Below are the code and all the weights of a small trained network. Each question names an input and a class and asks about switching units off, where a switched-off unit gives its printed mean instead of its output.

import numpy as np


def w(rows, s, z=0):
    codes = np.array(rows[::2]) - 128.0
    scale = np.full(codes.shape[1], s)
    scale[-1] = z or s
    return codes * scale


def norm(h):
    return h / np.sqrt((h * h).mean(-1, keepdims=True) + 1e-5)


def f(y):
    return y / 2 * (1 + np.tanh(0.7978845608 * (y + 0.044715 * y**3)))


def log_softmax(a):
    a = a - a.max(-1, keepdims=True)
    return a - np.log(np.exp(a).sum(-1, keepdims=True))


def net(x, mask):
    res = np.array(x, float).reshape(1, 5) / 4 @ E
    u = 0
    for l in range(2):
        y = f(norm(res) @ A[l][:, :-1].T + A[l][:, -1])
        res = res + np.where(mask[u : u + 16], y, B[l][:, -1]) @ B[l][:, :-1]
        u += 16
    return log_softmax(norm(res)[-1] @ U[:, :-1].T + U[:, -1])


A, B = {}, {}
E = w([
[26,232,121,187],'x0',
[128,129,127,128],'x1',
[128,130,128,128],'x2',
[179,117,196,253],'x3',
[103,160,254,82],'x4',
],0.0038)
A[0] = w([
[79,150,199,72,154],'L0N0',
[118,125,111,129,127],'L0N1',
[140,98,115,63,96],'L0N2',
[112,127,98,128,126],'L0N3',
[220,70,181,165,108],'L0N4',
[104,141,145,105,113],'L0N5',
[96,142,151,98,119],'L0N6',
[111,169,159,246,5],'L0N7',
[130,130,126,132,117],'L0N8',
[48,164,85,105,101],'L0N9',
[139,112,248,92,134],'L0N10',
[126,123,123,129,125],'L0N11',
[108,134,23,144,173],'L0N12',
[179,103,53,172,209],'L0N13',
[178,96,112,26,134],'L0N14',
[163,111,111,144,119],'L0N15',
],0.011,0.0029)
B[0] = w([
[165,155,136,17,240],'L0N0',
[119,131,119,142,129],'L0N1',
[91,72,155,134,174],'L0N2',
[118,135,117,159,136],'L0N3',
[221,234,96,148,234],'L0N4',
[130,146,121,92,146],'L0N5',
[131,152,118,76,160],'L0N6',
[69,8,166,103,233],'L0N7',
[128,124,128,127,125],'L0N8',
[159,209,82,189,204],'L0N9',
[134,193,213,219,255],'L0N10',
[127,125,126,131,127],'L0N11',
[116,139,114,254,213],'L0N12',
[162,56,51,56,219],'L0N13',
[59,35,170,130,236],'L0N14',
[155,107,105,101,142],'L0N15',
],0.021,0.0051)
A[1] = w([
[133,83,114,22,84],'L1N0',
[72,131,148,123,123],'L1N1',
[91,68,103,125,68],'L1N2',
[69,182,151,175,123],'L1N3',
[148,193,34,2,72],'L1N4',
[110,101,101,68,97],'L1N5',
[84,120,217,110,37],'L1N6',
[81,121,214,101,5],'L1N7',
[126,132,126,130,108],'L1N8',
[125,176,68,154,55],'L1N9',
[171,135,53,170,168],'L1N10',
[132,132,122,138,107],'L1N11',
[146,214,125,86,153],'L1N12',
[106,53,108,125,35],'L1N13',
[132,139,116,140,84],'L1N14',
[202,147,96,42,64],'L1N15',
],0.013,0.003)
B[1] = w([
[49,203,137,181,191],'L1N0',
[169,138,159,87,167],'L1N1',
[166,72,146,209,204],'L1N2',
[131,107,34,102,194],'L1N3',
[226,71,72,23,230],'L1N4',
[138,155,178,187,150],'L1N5',
[65,184,154,15,251],'L1N6',
[65,179,175,24,241],'L1N7',
[133,133,128,133,121],'L1N8',
[70,195,113,119,171],'L1N9',
[85,184,199,31,254],'L1N10',
[130,136,136,123,124],'L1N11',
[158,1,107,229,253],'L1N12',
[126,53,114,202,212],'L1N13',
[130,148,133,131,120],'L1N14',
[156,95,40,75,200],'L1N15',
],0.024,0.0044)
U = w([
[84,15,127,226,188],'0',
[222,101,48,43,157],'1',
[56,164,219,38,188],'2',
[233,205,177,226,6],'3',
[49,246,54,179,41],'4',
],0.014,0.0021)

Each question gives the input, the list of numbers given to net, and the class t.
The units are the neurons (one row each of A and B). Each row of codes is followed by its name. A weight is (code - 128) times the scale printed after its matrix; where a second scale follows, it is the last column's (A, B and U).
mask holds one flag per neuron, layer by layer. A switched-off neuron (its flag False) gives its mean, the last column of its row in B, instead of its output. The means were averaged over made-up inputs and are rounded, as every weight is.
A unit's drop is (log p(t) with every unit on - log p(t) with that unit switched off) / (log p(t) with every unit on - log p(t) with every unit switched off).
The circuit of an input: a set's keep is (log p(t) with only the set's units on - log p(t) with every unit switched off) / (log p(t) with every unit on - log p(t) with every unit switched off). Starting from the 12 units with the biggest drops (on a tie, the unit counted first), units are removed one at a time, each time the one whose removal leaves the highest keep (on an exact tie, the one counted first), for as long as the keep stays at least 0.8.
units of the circuit, in order: the units of the circuit, biggest drop first
unit that matters most: the unit with the biggest drop
k most important neurons: the k neurons with the biggest drops, biggest first
top k neurons in layer l: the k neurons of layer l with the biggest drops, biggest first
drop when u is switched off: that unit's drop, to one decimal
input [-5,-4,7,2,7], class 3: units of the circuit, in order	(L0N10)
input [6,3,0,0,-7], class 4: units of the circuit, in order	(L0N12; L1N12)
input [-6,6,-5,8,2], class 3: 2 most important neurons	(L0N10; L0N0)
input [2,2,-6,0,0], class 4: top 3 neurons in layer 0	(L0N9; L0N14; L0N13)
input [0,-1,3,7,-2], class 1: 3 most important neurons	(L0N4; L0N14; L0N2)
input [3,-1,3,1,0], class 0: top 3 neurons in layer 0	(L0N7; L0N10; L0N0)
input [7,-4,1,-6,1], class 1: 2 most important neurons	(L0N10; L1N4)
input [-1,-6,-6,4,5], class 3: 2 most important neurons	(L0N10; L0N4)
input [8,0,4,0,-2], class 4: 2 most important neurons	(L0N9; L0N14)
input [-1,1,3,5,0], class 1: 3 most important neurons	(L0N4; L0N12; L1N15)
input [0,7,3,3,3], class 3: top 2 neurons in layer 0	(L0N4; L0N14)
input [-5,-4,-1,2,4], class 3: 2 most important neurons	(L0N4; L0N10)
input [-7,5,3,2,8], class 3: 3 most important neurons	(L0N4; L0N10; L0N7)
input [-4,-1,-7,1,1], class 3: unit that matters most	L0N4
input [-8,4,7,5,1], class 3: 2 most important neurons	(L0N10; L0N0)
input [0,3,-8,3,8], class 3: top 2 neurons in layer 0	(L0N10; L0N14)
input [-3,1,4,0,-6], class 0: 3 most important neurons	(L0N0; L0N12; L0N9)
input [8,-3,-5,-1,2], class 1: top 2 neurons in layer 0	(L0N10; L0N9)
input [4,-1,-8,-2,8], class 1: drop when L0N0 is switched off	0.8
input [1,0,8,-3,3], class 1: unit that matters most	L0N0
input [-8,-1,1,-1,-8], class 0: drop when L0N14 is switched off	0.7
input [4,5,-5,4,-6], class 0: drop when L0N11 is switched off	0.0
